Below is a small trained network, with its code and all its weights. Each question gives an input and a class and asks what happens when units are switched off, that is, made to give their printed mean instead of their output.

import numpy as np


def w(rows, s, z=0):
    codes = np.array(rows[::2]) - 128.0
    scale = np.full(codes.shape[1], s)
    scale[-1] = z or s
    return codes * scale


def f(y):
    return np.maximum(y, 0)


def log_softmax(a):
    a = a - a.max(-1, keepdims=True)
    return a - np.log(np.exp(a).sum(-1, keepdims=True))


def net(x, mask):
    res = np.array(x, float).reshape(1, 7) / 4 @ E
    y = f(res @ A[0][:, :-1].T + A[0][:, -1])
    res = res + np.where(mask, y, B[0][:, -1]) @ B[0][:, :-1]
    return log_softmax(res[-1] @ U[:, :-1].T + U[:, -1])


A, B = {}, {}
E = w([
[182,187,97,72,173],'x0',
[176,124,146,180,162],'x1',
[143,43,112,143,165],'x2',
[96,186,220,94,113],'x3',
[215,122,164,133,139],'x4',
[100,157,99,246,135],'x5',
[84,110,138,146,46],'x6',
],0.012)
A[0] = w([
[216,52,164,164,194,132],'neuron 1',
[139,220,55,83,127,142],'neuron 2',
[151,54,90,77,146,255],'neuron 3',
[167,138,66,108,137,236],'neuron 4',
[95,58,156,38,129,148],'neuron 5',
[49,145,38,186,120,139],'neuron 6',
[133,206,173,100,93,131],'neuron 7',
[112,244,61,137,139,143],'neuron 8',
[130,99,85,114,91,78],'neuron 9',
[87,54,107,124,96,117],'neuron 10',
[104,163,199,115,106,115],'neuron 11',
[76,85,217,82,138,131],'neuron 12',
[117,173,254,144,95,172],'neuron 13',
[139,166,222,113,110,175],'neuron 14',
],0.01,0.0049)
B[0] = w([
[162,60,254,173,157,237],'neuron 1',
[163,201,96,134,201,230],'neuron 2',
[80,120,145,68,203,251],'neuron 3',
[91,118,148,122,234,214],'neuron 4',
[117,120,156,15,89,243],'neuron 5',
[80,140,47,208,147,228],'neuron 6',
[173,167,105,215,111,232],'neuron 7',
[167,147,153,179,165,226],'neuron 8',
[92,128,111,115,120,159],'neuron 9',
[67,138,113,118,147,202],'neuron 10',
[172,144,150,105,34,209],'neuron 11',
[119,119,69,78,100,224],'neuron 12',
[195,120,77,173,3,254],'neuron 13',
[189,100,95,120,40,235],'neuron 14',
],0.0093,0.0094)
U = w([
[153,15,179,135,159,205],'0',
[5,90,47,194,132,4],'1',
[124,152,105,148,33,198],'2',
[108,222,98,117,179,172],'3',
[94,118,123,9,116,23],'4',
],0.012,0.0016)

Each question gives the input, the list of numbers given to net, and the class t.
The units are the neurons (one row each of A and B). Each row of codes is followed by its name. A weight is (code - 128) times the scale printed after its matrix; where a second scale follows, it is the last column's (A, B and U).
mask holds one flag per neuron, in row order. A switched-off neuron (its flag False) gives its mean, the last column of its row in B, instead of its output. The means were averaged over made-up inputs and are rounded, as every weight is.
A unit's drop is (log p(t) with every unit on - log p(t) with that unit switched off) / (log p(t) with every unit on - log p(t) with every unit switched off).
The circuit of an input: a set's keep is (log p(t) with only the set's units on - log p(t) with every unit switched off) / (log p(t) with every unit on - log p(t) with every unit switched off). Starting from the 12 units with the biggest drops (on a tie, the unit counted first), units are removed one at a time, each time the one whose removal leaves the highest keep (on an exact tie, the one counted first), for as long as the keep stays at least 0.8.
units of the circuit, in order: the units of the circuit, biggest drop first
top k neurons: the k neurons with the biggest drops, biggest first
drop of u: that unit's drop, to one decimal
input [-4,-3,1,-8,-7,-6,-8], class 4: top neuron : (neuron 5)
input [-2,1,3,4,3,-4,0], class 4: units of the circuit, in order : (neuron 5; neuron 12)
input [1,-1,-5,3,5,-5,-8], class 2: units of the circuit, in order : (neuron 14; neuron 7)
input [-7,-3,-5,-5,5,-1,-3], class 0: units of the circuit, in order : (neuron 6; neuron 13)
input [-1,0,-5,-2,7,4,-4], class 0: units of the circuit, in order : (neuron 1; neuron 6)
input [2,1,4,7,0,-7,8], class 2: top 2 neurons : (neuron 13; neuron 7)
input [7,4,-5,7,1,6,-2], class 2: top 2 neurons : (neuron 13; neuron 14)
input [-7,-7,-1,8,4,-7,-6], class 2: top 2 neurons : (neuron 13; neuron 7)
input [4,7,0,5,-3,-2,-2], class 2: top 3 neurons : (neuron 3; neuron 14; neuron 13)
input [-5,-6,-2,-6,5,-3,8], class 4: top 2 neurons : (neuron 5; neuron 7)
input [-4,0,-1,-4,4,8,-6], class 0: top 2 neurons : (neuron 1; neuron 10)
input [-3,-3,5,-8,1,-8,0], class 4: top 2 neurons : (neuron 5; neuron 3)
input [-1,8,-1,6,1,6,-3], class 2: drop of neuron 13 : 0.2
input [7,6,4,4,0,5,-1], class 0: drop of neuron 1 : 0.4
input [6,-5,5,2,5,2,-7], class 0: units of the circuit, in order : (neuron 1)
input [3,2,-5,-3,7,-8,-4], class 0: drop of neuron 1 : 1.1
input [8,0,4,1,5,7,-5], class 0: drop of neuron 1 : 1.2
